B =
104 102 102  74  75  98  61 100  92 100 104 101 107 102
 91  34  94  62 148  86 107  77  66  59 173  90 173  49
 95  83 102 113 111 110 109  98 122  96 117 114 118  92
111 102 113 106 111  96 115 113 125 112 112 102 113 110
 68  84  75 130  79 148  79  71 135  75  97 149 101  77
 95  80  99 109 110 125 102  93 102  89 108 118 107  85
 66  73  70 118 113 110 113  65  99  64 112 116 115  64
102 105  98  80  82  94  74  97  85  97  98  96 100 100
Rows and columns are numbered from 1.
Which number is the entry just right of 82?
A: 94
Which number is the entry at row 3, column 2?
A: 83
Which number is the bottom-left entry?
A: 102
The entry in row 2 and column 1 is 91
Which number is the entry in the bottom-right corner?
A: 100
The entry just right of 59 is 173
Which number is the entry in row 1 and column 2?
A: 102
The entry in row 2 and column 2 is 34
Which number is the entry just left of 62?
A: 94
Which number is the entry directly below 130?
A: 109
Which number is the top-left entry?
A: 104
The entry at row 3, column 1: 95
The entry in the top-right corner: 102
Which number is the entry directly above 84?
A: 102
Which number is the bottom entry of the column that holds the smallest entry?
A: 105
The entry in row 1 and column 3 -> 102
The entry at row 3, column 3: 102
Which number is the entry just right of 117?
A: 114

Questions about the row below.
1) The 2nd largest entry?
2) The 5th-last entry?
3) The last entry?
101  99  99  97 100  96  42 110
1) 101
2) 97
3) 110

109  81  87 128 160 110
110  81  92 126 139 110
109 104  94  63  86  84
 97 101 102 111  71 100
113  72  86 134 149 112
 94 103 117 100  76 107
102 100  87  99  93  85
109  90  94 114 103 104
 97 103 118  99  56 111
 97 101  85  97  78  80
 95 102  83  95  68  77
Rows and columns are numbered from 1.
The entry in the bottom-right corner is 77
Which number is the entry in the top-right corner?
Answer: 110
Which number is the entry in row 3 and column 1?
Answer: 109
The minimum -> 56
Which number is the entry just left of the smallest entry?
Answer: 99
The entry in row 2 and column 3: 92
Which number is the entry just left of the largest entry?
Answer: 128
The entry in the bottom-left corner is 95
The entry just left of 118 is 103
Which number is the entry at row 1, column 1?
Answer: 109
Which number is the bottom entry of the column that holds the smallest entry?
Answer: 68
The top entry of the column that holds the smallest entry is 160
The entry directly above 77 is 80
The entry in row 1 and column 2 is 81
The entry in row 2 and column 1: 110
The entry directly below 71 -> 149
The entry just left of 117: 103
The entry at row 3, column 3 is 94
The entry directly below the smallest entry -> 78
Which number is the entry directly below 160?
Answer: 139
